Below are the code and all the weights of a small trained network. Each question names an input and a class and asks about switching units off, where a switched-off unit gives its printed mean instead of its output.

import numpy as np


def w(rows, s, z=0):
    codes = np.array(rows[::2]) - 128.0
    scale = np.full(codes.shape[1], s)
    scale[-1] = z or s
    return codes * scale


def f(y):
    return y / 2 * (1 + np.tanh(0.7978845608 * (y + 0.044715 * y**3)))


def log_softmax(a):
    a = a - a.max(-1, keepdims=True)
    return a - np.log(np.exp(a).sum(-1, keepdims=True))


def net(x, mask):
    res = np.array(x, float).reshape(1, 4) / 4 @ E
    y = f(res @ A[0][:, :-1].T + A[0][:, -1])
    res = res + np.where(mask, y, B[0][:, -1]) @ B[0][:, :-1]
    return log_softmax(res[-1] @ U[:, :-1].T + U[:, -1])


A, B = {}, {}
E = w([
[204,124,76,168],'x0',
[164,47,4,116],'x1',
[122,116,88,130],'x2',
[221,105,145,102],'x3',
],0.011)
A[0] = w([
[50,155,174,108,253],'N1',
[196,118,147,45,118],'N2',
[89,117,126,137,45],'N3',
[189,143,117,182,196],'N4',
[209,140,140,72,222],'N5',
[152,103,124,106,6],'N6',
[112,80,158,106,188],'N7',
[82,162,249,125,243],'N8',
],0.012,0.0035)
B[0] = w([
[159,134,32,84,214],'N1',
[102,167,67,216,160],'N2',
[101,165,99,129,134],'N3',
[179,254,121,76,162],'N4',
[150,150,40,183,173],'N5',
[89,78,172,156,129],'N6',
[184,236,66,161,144],'N7',
[206,88,46,180,248],'N8',
],0.0087,0.015)
U = w([
[183,209,40,3,253],'0',
[117,178,37,172,210],'1',
[157,138,57,125,253],'2',
[179,104,43,107,113],'3',
[135,162,120,60,15],'4',
[111,157,174,53,3],'5',
[106,132,169,54,3],'6',
],0.0081,0.0035)

Each question gives the input, the list of numbers given to net, and the class t.
The units are the neurons (one row each of A and B). Each row of codes is followed by its name. A weight is (code - 128) times the scale printed after its matrix; where a second scale follows, it is the last column's (A, B and U).
mask holds one flag per neuron, in row order. A switched-off neuron (its flag False) gives its mean, the last column of its row in B, instead of its output. The means were averaged over made-up inputs and are rounded, as every weight is.
A unit's drop is (log p(t) with every unit on - log p(t) with that unit switched off) / (log p(t) with every unit on - log p(t) with every unit switched off).
The circuit of an input: a set's keep is (log p(t) with only the set's units on - log p(t) with every unit switched off) / (log p(t) with every unit on - log p(t) with every unit switched off). Starting from all 8 units, units are removed one at a time, each time the one whose removal leaves the highest keep (on an exact tie, the one counted first), for as long as the keep stays at least 0.8.
circuit, biggest first: the units of the circuit, biggest drop first
top k neurons: the k neurons with the biggest drops, biggest first
drop of u: that unit's drop, to one decimal
input [7,-2,6,0], class 0: circuit, biggest first => N4
input [-2,-8,7,3], class 3: circuit, biggest first => N8, N4
input [-6,-4,-8,8], class 1: top 3 neurons => N2, N5, N7
input [-6,-3,5,8], class 1: circuit, biggest first => N2, N5
input [7,2,0,-4], class 0: top 2 neurons => N4, N8
input [2,3,-2,4], class 1: top 3 neurons => N2, N1, N5
input [-5,-7,-5,5], class 3: top 3 neurons => N8, N4, N1
input [-8,-3,1,-8], class 0: top 3 neurons => N1, N2, N5
input [-2,-7,-4,-6], class 3: top 2 neurons => N8, N1
input [-2,0,-5,5], class 1: top 3 neurons => N2, N5, N1
input [8,4,-2,-7], class 0: circuit, biggest first => N4, N8
input [-6,-3,0,8], class 1: drop of N2 => 0.5
input [7,-1,1,-5], class 0: drop of N8 => 0.5
input [-1,-8,1,-3], class 3: top neuron => N8
input [-6,-1,-6,8], class 1: top 3 neurons => N2, N5, N7
input [3,0,-7,8], class 1: drop of N8 => 0.0
input [6,-5,-1,7], class 1: top 3 neurons => N2, N5, N1
input [2,-5,0,7], class 1: top 3 neurons => N2, N5, N1
